Here is a tiny trained network, its code and every weight. The questions are about switching its units off for an input and a class, where a switched-off unit gives its printed mean instead of its output.

import numpy as np


def w(rows, s, z=0):
    codes = np.array(rows[::2]) - 128.0
    scale = np.full(codes.shape[1], s)
    scale[-1] = z or s
    return codes * scale


def f(y):
    return np.maximum(y, 0)


def log_softmax(a):
    a = a - a.max(-1, keepdims=True)
    return a - np.log(np.exp(a).sum(-1, keepdims=True))


def net(x, mask):
    res = np.array(x, float).reshape(1, 4) / 4 @ E
    y = f(res @ A[0][:, :-1].T + A[0][:, -1])
    res = res + np.where(mask, y, B[0][:, -1]) @ B[0][:, :-1]
    return log_softmax(res[-1] @ U[:, :-1].T + U[:, -1])


A, B = {}, {}
E = w([
[144,163,120,131,121,95,104],'x0',
[107,174,53,112,252,129,185],'x1',
[92,217,169,1,80,156,147],'x2',
[83,183,183,168,222,218,61],'x3',
],0.0089)
A[0] = w([
[103,171,150,75,119,114,148,208],'N1',
[127,108,127,107,100,90,162,130],'N2',
[145,107,82,163,130,127,94,161],'N3',
[106,134,134,71,150,116,140,125],'N4',
[138,107,106,118,87,125,139,109],'N5',
[73,148,172,150,144,174,87,83],'N6',
[115,135,173,143,142,164,85,117],'N7',
[119,130,101,116,150,122,166,35],'N8',
[140,70,115,206,170,89,103,153],'N9',
[104,156,166,63,106,137,124,124],'N10',
[147,82,90,78,85,103,161,97],'N11',
[151,124,156,124,115,118,101,124],'N12',
[149,94,254,127,75,125,80,7],'N13',
[105,164,67,109,194,126,164,19],'N14',
[103,169,178,168,143,163,88,91],'N15',
],0.013,0.0015)
B[0] = w([
[181,87,170,78,180,163,14,202],'N1',
[81,149,93,98,88,53,178,180],'N2',
[81,53,178,116,104,149,86,188],'N3',
[167,69,185,99,200,161,95,175],'N4',
[121,181,60,145,36,41,161,172],'N5',
[55,168,58,93,59,110,134,218],'N6',
[79,194,50,115,35,39,171,197],'N7',
[165,149,124,163,145,164,186,165],'N8',
[101,27,186,36,167,92,55,247],'N9',
[120,52,219,45,181,132,1,209],'N10',
[62,195,42,109,48,93,117,208],'N11',
[192,113,131,192,141,183,179,161],'N12',
[236,147,177,237,192,226,217,238],'N13',
[221,151,152,200,155,171,233,225],'N14',
[56,169,71,136,86,78,129,217],'N15',
],0.0067,0.011)
U = w([
[129,23,219,65,135,107,25,175],'0',
[60,212,48,123,58,79,141,2],'1',
[255,151,186,218,142,144,202,211],'2',
],0.0088,0.00094)

Each question gives the input, the list of numbers given to net, and the class t.
The units are the neurons (one row each of A and B). Each row of codes is followed by its name. A weight is (code - 128) times the scale printed after its matrix; where a second scale follows, it is the last column's (A, B and U).
mask holds one flag per neuron, in row order. A switched-off neuron (its flag False) gives its mean, the last column of its row in B, instead of its output. The means were averaged over made-up inputs and are rounded, as every weight is.
A unit's drop is (log p(t) with every unit on - log p(t) with that unit switched off) / (log p(t) with every unit on - log p(t) with every unit switched off).
The circuit of an input: a set's keep is (log p(t) with only the set's units on - log p(t) with every unit switched off) / (log p(t) with every unit on - log p(t) with every unit switched off). Starting from the 12 units with the biggest drops (on a tie, the unit counted first), units are removed one at a time, each time the one whose removal leaves the highest keep (on an exact tie, the one counted first), for as long as the keep stays at least 0.8.
units of the circuit, in order: the units of the circuit, biggest drop first
most important unit: the unit with the biggest drop
top k neurons: the k neurons with the biggest drops, biggest first
drop when u is switched off: that unit's drop, to one decimal
input [-4,1,-4,-6], class 1: units of the circuit, in order -> (N11)
input [1,6,5,-4], class 2: top 3 neurons -> (N14, N9, N8)
input [0,-8,7,-6], class 2: top 3 neurons -> (N13, N9, N12)
input [8,4,-5,2], class 0: top 3 neurons -> (N9, N13, N3)
input [8,8,2,7], class 2: top 2 neurons -> (N14, N11)
input [3,7,8,7], class 0: top 4 neurons -> (N10, N1, N4, N13)
input [0,6,5,5], class 2: top 3 neurons -> (N14, N9, N11)
input [8,-7,-2,5], class 2: top 3 neurons -> (N13, N11, N12)
input [-3,-5,6,7], class 1: top 2 neurons -> (N7, N6)
input [5,6,-7,-7], class 0: top 3 neurons -> (N9, N3, N7)
input [-5,-4,1,0], class 2: top 2 neurons -> (N13, N9)
input [0,1,-3,-5], class 1: top 2 neurons -> (N10, N11)
input [6,-7,-6,-7], class 1: top 2 neurons -> (N11, N5)
input [7,0,-7,-6], class 0: most important unit -> N9
input [-3,3,5,-1], class 0: drop when N13 is switched off -> 0.2
input [-2,-1,-6,7], class 1: drop when N4 is switched off -> 0.1
input [5,2,-6,3], class 0: drop when N9 is switched off -> 0.2
